Below is a small trained network, with its code and all its weights. Each question gives an input and a class and asks what happens when units are switched off, that is, made to give their printed mean instead of their output.

import numpy as np


def w(rows, s, z=0):
    codes = np.array(rows[::2]) - 128.0
    scale = np.full(codes.shape[1], s)
    scale[-1] = z or s
    return codes * scale


def norm(h):
    return h / np.sqrt((h * h).mean(-1, keepdims=True) + 1e-5)


def f(y):
    return y / 2 * (1 + np.tanh(0.7978845608 * (y + 0.044715 * y**3)))


def log_softmax(a):
    a = a - a.max(-1, keepdims=True)
    return a - np.log(np.exp(a).sum(-1, keepdims=True))


def net(x, mask):
    res = np.array(x, float).reshape(1, 6) / 4 @ E
    u = 0
    for l in range(2):
        y = f(norm(res) @ A[l][:, :-1].T + A[l][:, -1])
        res = res + np.where(mask[u : u + 9], y, B[l][:, -1]) @ B[l][:, :-1]
        u += 9
    return log_softmax(norm(res)[-1] @ U[:, :-1].T + U[:, -1])


A, B = {}, {}
E = w([
[125,85,217,249,105,71,152],'x0',
[147,195,107,162,59,129,134],'x1',
[140,231,220,80,179,122,196],'x2',
[104,168,173,183,164,227,89],'x3',
[104,93,253,24,4,127,40],'x4',
[254,125,155,143,136,158,141],'x5',
],0.0058)
A[0] = w([
[113,17,162,77,220,121,144,108],'L0N1',
[13,138,89,152,156,102,143,95],'L0N2',
[149,166,119,69,109,1,183,96],'L0N3',
[138,196,86,147,6,111,172,48],'L0N4',
[154,83,102,87,119,43,162,36],'L0N5',
[6,144,147,140,140,137,125,3],'L0N6',
[117,204,187,89,177,61,126,46],'L0N7',
[32,168,121,118,107,73,149,59],'L0N8',
[204,120,141,148,154,148,111,81],'L0N9',
],0.0085,0.003)
B[0] = w([
[63,245,104,196,71,103,112,214],'L0N1',
[210,100,139,96,183,82,114,194],'L0N2',
[146,117,156,148,164,223,126,252],'L0N3',
[52,189,114,170,149,89,96,192],'L0N4',
[144,165,142,187,159,151,2,178],'L0N5',
[148,84,134,101,171,127,91,157],'L0N6',
[53,67,169,161,59,221,171,207],'L0N7',
[172,87,196,85,180,127,88,177],'L0N8',
[174,131,124,38,141,112,101,155],'L0N9',
],0.0099,0.0032)
A[1] = w([
[91,217,169,189,207,150,41,126],'L1N1',
[132,46,198,226,105,39,194,157],'L1N2',
[188,204,117,143,36,138,207,145],'L1N3',
[189,12,70,162,62,73,90,19],'L1N4',
[119,61,171,86,90,111,98,96],'L1N5',
[64,56,20,135,61,144,90,157],'L1N6',
[102,11,137,162,177,153,105,124],'L1N7',
[90,119,211,70,21,133,75,4],'L1N8',
[254,113,141,145,143,116,146,192],'L1N9',
],0.0081,0.0027)
B[1] = w([
[132,149,103,196,82,105,44,255],'L1N1',
[142,216,9,7,186,219,205,210],'L1N2',
[14,41,161,135,110,81,79,182],'L1N3',
[71,91,229,146,196,215,132,172],'L1N4',
[206,116,107,127,195,81,150,180],'L1N5',
[128,161,212,148,107,181,226,191],'L1N6',
[137,194,159,112,34,146,110,165],'L1N7',
[210,139,2,160,115,60,151,255],'L1N8',
[159,104,164,56,134,37,72,189],'L1N9',
],0.0077,0.0053)
U = w([
[201,140,50,126,89,41,193,247],'0',
[63,87,235,150,75,231,230,208],'1',
[38,254,88,206,30,30,96,93],'2',
[198,66,202,35,165,37,79,82],'3',
[168,208,130,176,75,140,68,111],'4',
[131,211,23,36,104,181,212,43],'5',
[15,6,166,148,59,4,219,2],'6',
],0.0088,0.0062)

Each question gives the input, the list of numbers given to net, and the class t.
The units are the neurons (one row each of A and B). Each row of codes is followed by its name. A weight is (code - 128) times the scale printed after its matrix; where a second scale follows, it is the last column's (A, B and U).
mask holds one flag per neuron, layer by layer. A switched-off neuron (its flag False) gives its mean, the last column of its row in B, instead of its output. The means were averaged over made-up inputs and are rounded, as every weight is.
A unit's drop is (log p(t) with every unit on - log p(t) with that unit switched off) / (log p(t) with every unit on - log p(t) with every unit switched off).
The circuit of an input: a set's keep is (log p(t) with only the set's units on - log p(t) with every unit switched off) / (log p(t) with every unit on - log p(t) with every unit switched off). Starting from the 12 units with the biggest drops (on a tie, the unit counted first), units are removed one at a time, each time the one whose removal leaves the highest keep (on an exact tie, the one counted first), for as long as the keep stays at least 0.8.
units of the circuit, in order: the units of the circuit, biggest drop first
k most important neurons: the k neurons with the biggest drops, biggest first
k most important neurons of layer l: the k neurons of layer l with the biggest drops, biggest first
input [-7,-2,8,-1,3,-4], class 1: units of the circuit, in order -> [L0N7]
input [3,-6,-3,-4,-7,8], class 3: 2 most important neurons -> [L1N9, L0N9]
input [-5,2,7,1,-6,-6], class 1: 2 most important neurons -> [L0N7, L1N8]
input [2,3,-8,3,-2,8], class 1: units of the circuit, in order -> [L1N4, L1N8]
input [7,1,-2,4,-4,6], class 5: 4 most important neurons of layer 0 -> [L0N5, L0N2, L0N3, L0N8]
input [1,-8,7,6,6,0], class 2: 2 most important neurons -> [L0N1, L1N8]
input [-1,-7,7,-3,6,0], class 1: 2 most important neurons of layer 1 -> [L1N1, L1N9]
input [-6,-6,-1,4,-4,-2], class 2: units of the circuit, in order -> [L0N1, L1N1]
input [0,7,6,-8,6,-2], class 4: 4 most important neurons -> [L0N3, L0N8, L0N1, L0N4]
input [6,5,2,-8,-3,2], class 4: 3 most important neurons -> [L0N5, L0N3, L0N1]
input [6,-3,7,-3,7,-5], class 0: 2 most important neurons of layer 1 -> [L1N8, L1N5]
input [8,-4,2,7,0,3], class 5: units of the circuit, in order -> [L1N2, L0N3]
input [-2,-4,-8,-3,-7,6], class 1: 3 most important neurons -> [L1N4, L1N6, L1N8]
input [3,-1,3,1,0,5], class 3: units of the circuit, in order -> [L1N9]
input [6,-8,-5,-4,3,-8], class 2: 3 most important neurons -> [L0N1, L0N5, L1N7]
input [-5,1,8,-6,0,7], class 1: units of the circuit, in order -> [L0N7, L0N3]
input [2,-6,1,-8,6,2], class 4: units of the circuit, in order -> [L0N5, L0N1]
input [-7,-4,-4,-7,1,0], class 4: 3 most important neurons -> [L0N5, L0N1, L0N7]
input [-5,-5,-2,-5,7,-1], class 0: 3 most important neurons -> [L1N8, L0N4, L1N5]
input [7,4,-4,1,-1,4], class 5: units of the circuit, in order -> [L1N2]
input [0,-2,8,-6,6,-6], class 1: 3 most important neurons -> [L0N7, L0N3, L1N9]
